Below are the code and all the weights of a small trained network. Each question names an input and a class and asks about switching units off, where a switched-off unit gives its printed mean instead of its output.

import numpy as np


def w(rows, s, z=0):
    codes = np.array(rows[::2]) - 128.0
    scale = np.full(codes.shape[1], s)
    scale[-1] = z or s
    return codes * scale


def norm(h):
    return h / np.sqrt((h * h).mean(-1, keepdims=True) + 1e-5)


def f(y):
    return np.maximum(y, 0)


def log_softmax(a):
    a = a - a.max(-1, keepdims=True)
    return a - np.log(np.exp(a).sum(-1, keepdims=True))


def net(x, mask):
    res = np.array(x, float).reshape(1, 7) / 4 @ E
    u = 0
    for l in range(2):
        y = f(norm(res) @ A[l][:, :-1].T + A[l][:, -1])
        res = res + np.where(mask[u : u + 9], y, B[l][:, -1]) @ B[l][:, :-1]
        u += 9
    return log_softmax(norm(res)[-1] @ U[:, :-1].T + U[:, -1])


A, B = {}, {}
E = w([
[160,133,42,161,164,123,57,133,101],'x0',
[255,82,115,88,73,225,122,56,36],'x1',
[136,239,119,164,169,182,104,189,100],'x2',
[116,94,156,96,206,186,170,210,113],'x3',
[148,191,213,202,228,127,159,108,183],'x4',
[141,142,135,98,185,106,136,238,121],'x5',
[124,194,232,189,80,143,56,176,190],'x6',
],0.0065)
A[0] = w([
[116,127,110,183,199,164,147,151,152,153],'0.n0',
[162,193,189,178,119,118,78,151,178,29],'0.n1',
[104,182,85,105,63,178,100,188,76,151],'0.n2',
[5,164,151,119,65,46,126,195,201,119],'0.n3',
[85,185,241,164,110,150,174,2,188,2],'0.n4',
[141,124,200,81,144,189,164,229,71,18],'0.n5',
[154,100,212,151,44,116,102,92,188,7],'0.n6',
[183,54,182,146,133,153,93,143,152,133],'0.n7',
[172,169,113,138,141,166,95,229,77,67],'0.n8',
],0.0095,0.0042)
B[0] = w([
[148,161,154,72,172,62,126,107,102,190],'0.n0',
[108,59,76,125,126,83,171,166,127,192],'0.n1',
[146,136,104,148,75,153,189,73,131,184],'0.n2',
[104,89,136,184,112,109,78,157,190,254],'0.n3',
[157,203,172,113,163,168,144,44,127,214],'0.n4',
[161,97,114,159,74,249,153,169,200,182],'0.n5',
[120,179,129,100,223,71,94,87,81,187],'0.n6',
[165,133,120,26,105,84,67,120,125,175],'0.n7',
[118,199,128,115,136,202,68,120,123,186],'0.n8',
],0.013,0.0086)
A[1] = w([
[127,205,154,237,163,116,102,95,111,72],'1.n0',
[98,115,188,150,134,123,71,228,144,2],'1.n1',
[75,136,141,123,49,69,107,97,216,206],'1.n2',
[61,193,162,134,191,110,102,120,100,105],'1.n3',
[81,98,84,77,38,87,144,47,50,141],'1.n4',
[126,125,148,74,155,177,202,219,81,125],'1.n5',
[135,136,231,115,76,97,191,54,190,91],'1.n6',
[5,148,133,160,131,85,164,202,205,57],'1.n7',
[138,90,122,65,187,155,192,64,101,167],'1.n8',
],0.013,0.0022)
B[1] = w([
[181,181,148,55,125,158,90,150,152,230],'1.n0',
[112,71,143,151,26,105,153,128,94,205],'1.n1',
[115,195,193,93,134,122,127,235,107,251],'1.n2',
[103,135,112,76,203,117,116,88,140,224],'1.n3',
[211,33,65,157,112,158,151,86,98,241],'1.n4',
[55,212,131,222,125,125,176,126,182,177],'1.n5',
[153,170,49,101,137,181,8,94,100,232],'1.n6',
[104,43,171,134,35,49,63,173,101,255],'1.n7',
[93,94,161,130,133,44,144,206,117,241],'1.n8',
],0.013,0.0091)
U = w([
[151,204,159,66,190,123,48,86,126,156],'0',
[147,188,117,183,83,250,169,144,163,129],'1',
[71,90,180,177,153,141,150,18,133,2],'2',
[90,84,188,139,70,68,79,191,137,154],'3',
[66,107,136,177,204,85,231,151,159,92],'4',
[199,31,75,127,106,132,134,72,69,152],'5',
],0.013,0.0072)

Each question gives the input, the list of numbers given to net, and the class t.
The units are the neurons (one row each of A and B). Each row of codes is followed by its name. A weight is (code - 128) times the scale printed after its matrix; where a second scale follows, it is the last column's (A, B and U).
mask holds one flag per neuron, layer by layer. A switched-off neuron (its flag False) gives its mean, the last column of its row in B, instead of its output. The means were averaged over made-up inputs and are rounded, as every weight is.
A unit's drop is (log p(t) with every unit on - log p(t) with that unit switched off) / (log p(t) with every unit on - log p(t) with every unit switched off).
The circuit of an input: a set's keep is (log p(t) with only the set's units on - log p(t) with every unit switched off) / (log p(t) with every unit on - log p(t) with every unit switched off). Starting from the 12 units with the biggest drops (on a tie, the unit counted first), units are removed one at a time, each time the one whose removal leaves the highest keep (on an exact tie, the one counted first), for as long as the keep stays at least 0.8.
circuit, biggest first: the units of the circuit, biggest drop first
most important unit: the unit with the biggest drop
k most important neurons: the k neurons with the biggest drops, biggest first
k most important neurons of layer l: the k neurons of layer l with the biggest drops, biggest first
drop when u is switched off: that unit's drop, to one decimal
input [-8,3,3,1,-8,-2,0], class 5: most important unit	1.n4
input [4,1,-2,8,-5,-3,-1], class 5: 3 most important neurons	[0.n2; 1.n4; 1.n2]
input [7,5,-1,6,6,3,8], class 1: circuit, biggest first	[0.n5; 1.n7]
input [-5,-1,-4,4,-4,2,-7], class 4: circuit, biggest first	[1.n5; 1.n7]
input [0,5,5,-7,-5,0,2], class 5: 2 most important neurons	[1.n4; 0.n3]
input [2,5,1,-7,1,6,-2], class 5: 3 most important neurons of layer 0	[0.n3; 0.n4; 0.n5]
input [-2,8,6,3,3,-2,6], class 1: 2 most important neurons of layer 0	[0.n5; 0.n1]
input [5,7,-5,-1,0,6,5], class 5: 4 most important neurons	[0.n7; 0.n3; 1.n2; 0.n4]
input [4,-2,-3,6,-1,7,3], class 1: 3 most important neurons	[0.n5; 0.n8; 1.n8]
input [-8,2,-2,7,8,2,-1], class 1: 2 most important neurons	[0.n5; 1.n5]
input [7,4,-2,8,-3,4,-7], class 4: 2 most important neurons	[1.n5; 1.n8]
input [8,6,8,-6,-1,-8,1], class 1: 3 most important neurons of layer 0	[0.n1; 0.n7; 0.n0]
input [-7,-2,1,-3,-5,-7,-4], class 5: 2 most important neurons	[1.n4; 0.n8]
input [-8,-4,-5,-5,8,2,5], class 0: most important unit	0.n4
input [3,7,-4,-5,5,6,0], class 5: drop when 0.n3 is switched off	0.4
input [-8,-8,-6,1,5,-7,4], class 0: drop when 0.n4 is switched off	0.9
input [-5,-1,-7,2,2,1,5], class 0: drop when 0.n4 is switched off	0.5
input [-8,2,7,8,-5,1,2], class 1: drop when 1.n5 is switched off	0.0
